Here is a tiny trained network, its code and every weight. The questions are about switching its units off for an input and a class, where a switched-off unit gives its printed mean instead of its output.

import numpy as np


def w(rows, s, z=0):
    codes = np.array(rows[::2]) - 128.0
    scale = np.full(codes.shape[1], s)
    scale[-1] = z or s
    return codes * scale


def f(y):
    return np.maximum(y, 0)


def log_softmax(a):
    a = a - a.max(-1, keepdims=True)
    return a - np.log(np.exp(a).sum(-1, keepdims=True))


def net(x, mask):
    res = np.array(x, float).reshape(1, 8) / 4 @ E
    y = f(res @ A[0][:, :-1].T + A[0][:, -1])
    res = res + np.where(mask, y, B[0][:, -1]) @ B[0][:, :-1]
    return log_softmax(res[-1] @ U[:, :-1].T + U[:, -1])


A, B = {}, {}
E = w([
[24,161,140,146,116,81],'x0',
[103,1,169,175,140,116],'x1',
[124,129,126,129,132,131],'x2',
[141,169,209,192,148,168],'x3',
[154,133,58,225,74,124],'x4',
[119,129,122,130,135,136],'x5',
[130,130,128,130,126,128],'x6',
[85,117,148,101,26,214],'x7',
],0.0096)
A[0] = w([
[91,143,198,41,198,118,92],'neuron 0',
[164,135,106,152,194,46,92],'neuron 1',
[147,200,215,161,135,135,103],'neuron 2',
[152,142,73,240,61,124,77],'neuron 3',
[91,101,106,85,45,192,72],'neuron 4',
[117,21,156,170,131,112,3],'neuron 5',
[146,166,81,197,81,121,78],'neuron 6',
[159,220,89,80,117,127,87],'neuron 7',
[116,136,187,57,163,113,31],'neuron 8',
[156,140,111,157,178,59,89],'neuron 9',
[96,92,81,36,126,106,126],'neuron 10',
[146,138,105,141,216,39,96],'neuron 11',
[149,160,232,156,167,143,132],'neuron 12',
[130,5,133,125,126,91,106],'neuron 13',
[140,148,71,241,90,80,92],'neuron 14',
[122,162,196,179,159,148,77],'neuron 15',
[240,98,121,116,198,177,127],'neuron 16',
[164,129,116,143,198,51,94],'neuron 17',
[149,148,114,133,178,78,57],'neuron 18',
[2,145,158,178,149,67,170],'neuron 19',
[133,88,81,55,97,36,95],'neuron 20',
[172,236,85,72,114,127,103],'neuron 21',
[110,92,31,37,123,45,138],'neuron 22',
[146,219,89,87,120,146,74],'neuron 23',
[254,61,118,123,139,212,168],'neuron 24',
],0.0079,0.0069)
B[0] = w([
[213,21,50,13,148,128,207],'neuron 0',
[91,138,184,107,50,206,205],'neuron 1',
[191,119,69,201,143,157,190],'neuron 2',
[181,23,106,23,148,135,213],'neuron 3',
[128,178,208,150,42,217,196],'neuron 4',
[59,50,226,176,193,69,174],'neuron 5',
[150,55,114,60,161,119,180],'neuron 6',
[46,42,212,186,181,66,195],'neuron 7',
[188,27,102,29,137,131,160],'neuron 8',
[116,143,179,108,71,190,188],'neuron 9',
[207,170,70,196,163,159,197],'neuron 10',
[87,150,209,104,30,237,219],'neuron 11',
[210,146,55,195,146,158,208],'neuron 12',
[77,80,188,193,182,84,210],'neuron 13',
[194,43,77,17,162,133,217],'neuron 14',
[192,144,77,198,139,162,172],'neuron 15',
[93,217,94,118,91,53,214],'neuron 16',
[77,144,190,97,53,200,203],'neuron 17',
[96,123,221,107,63,197,163],'neuron 18',
[105,247,55,99,85,24,254],'neuron 19',
[207,137,86,218,133,175,194],'neuron 20',
[46,47,216,192,206,88,216],'neuron 21',
[217,172,95,233,146,159,238],'neuron 22',
[62,51,231,178,181,73,187],'neuron 23',
[64,243,93,94,87,3,251],'neuron 24',
],0.0061,0.0075)
U = w([
[61,71,203,181,203,91,98],'0',
[95,158,179,95,30,253,93],'1',
[182,63,82,4,173,140,108],'2',
[117,162,106,128,135,128,248],'3',
[190,168,77,228,159,178,93],'4',
[86,229,88,87,99,27,98],'5',
],0.011,0.013)

Each question gives the input, the list of numbers given to net, and the class t.
The units are the neurons (one row each of A and B). Each row of codes is followed by its name. A weight is (code - 128) times the scale printed after its matrix; where a second scale follows, it is the last column's (A, B and U).
mask holds one flag per neuron, in row order. A switched-off neuron (its flag False) gives its mean, the last column of its row in B, instead of its output. The means were averaged over made-up inputs and are rounded, as every weight is.
A unit's drop is (log p(t) with every unit on - log p(t) with that unit switched off) / (log p(t) with every unit on - log p(t) with every unit switched off).
The circuit of an input: a set's keep is (log p(t) with only the set's units on - log p(t) with every unit switched off) / (log p(t) with every unit on - log p(t) with every unit switched off). Starting from the 12 units with the biggest drops (on a tie, the unit counted first), units are removed one at a time, each time the one whose removal leaves the highest keep (on an exact tie, the one counted first), for as long as the keep stays at least 0.8.
units of the circuit, in order: the units of the circuit, biggest drop first
unit that matters most: the unit with the biggest drop
top k neurons: the k neurons with the biggest drops, biggest first
drop when u is switched off: that unit's drop, to one decimal
input [6,5,6,-2,-4,-8,-7,-5], class 3: unit that matters most => neuron 19
input [-7,-1,-8,6,-2,-5,1,-2], class 5: top 2 neurons => [neuron 24; neuron 16]
input [-3,-5,2,8,8,0,5,-3], class 2: units of the circuit, in order => [neuron 3; neuron 14]
input [-3,-3,-2,-6,6,-2,4,-7], class 1: top 3 neurons => [neuron 11; neuron 1; neuron 17]
input [-8,-8,-1,-3,3,-6,0,1], class 0: top 4 neurons => [neuron 21; neuron 7; neuron 23; neuron 19]
input [3,-8,1,0,-2,-1,6,-6], class 0: units of the circuit, in order => [neuron 21; neuron 7]
input [8,-2,-2,-8,4,5,-1,1], class 4: units of the circuit, in order => [neuron 22; neuron 20]
input [-4,1,0,-6,3,-1,8,-2], class 4: top 3 neurons => [neuron 22; neuron 20; neuron 19]
input [-3,1,-7,-7,-3,0,-5,5], class 4: units of the circuit, in order => [neuron 10; neuron 22; neuron 20]
input [2,6,7,2,7,-5,-7,-7], class 1: top 4 neurons => [neuron 11; neuron 1; neuron 17; neuron 9]
input [-3,-1,0,0,5,0,-6,3], class 2: top 2 neurons => [neuron 3; neuron 19]
input [-1,-4,-5,-2,7,1,1,-4], class 2: units of the circuit, in order => [neuron 14; neuron 3]
input [-3,-7,1,-4,-4,3,6,0], class 0: top 3 neurons => [neuron 21; neuron 7; neuron 23]
input [-7,8,0,-7,6,0,1,4], class 0: unit that matters most => neuron 13
input [-7,8,8,-8,-5,-1,-1,-1], class 0: top 2 neurons => [neuron 13; neuron 5]
input [8,-6,-1,1,1,-3,-7,7], class 5: top 2 neurons => [neuron 19; neuron 11]
input [1,-6,5,2,-8,7,2,-8], class 1: top 4 neurons => [neuron 11; neuron 17; neuron 1; neuron 18]
input [-7,-3,-3,-2,-4,1,-2,2], class 5: units of the circuit, in order => [neuron 24; neuron 16]
input [-7,0,3,-8,-5,3,-2,6], class 4: top 3 neurons => [neuron 10; neuron 22; neuron 20]
input [-3,3,-4,-5,6,-2,3,-4], class 2: units of the circuit, in order => [neuron 14]
input [3,1,7,-3,3,-2,4,0], class 2: top 4 neurons => [neuron 24; neuron 16; neuron 14; neuron 4]
input [1,-3,-3,-3,1,-2,-8,1], class 0: drop when neuron 21 is switched off => 0.2
input [2,4,-3,7,-4,-2,-6,-6], class 4: drop when neuron 15 is switched off => 0.3
input [-5,-6,2,4,-5,6,-2,-6], class 0: drop when neuron 19 is switched off => 0.2
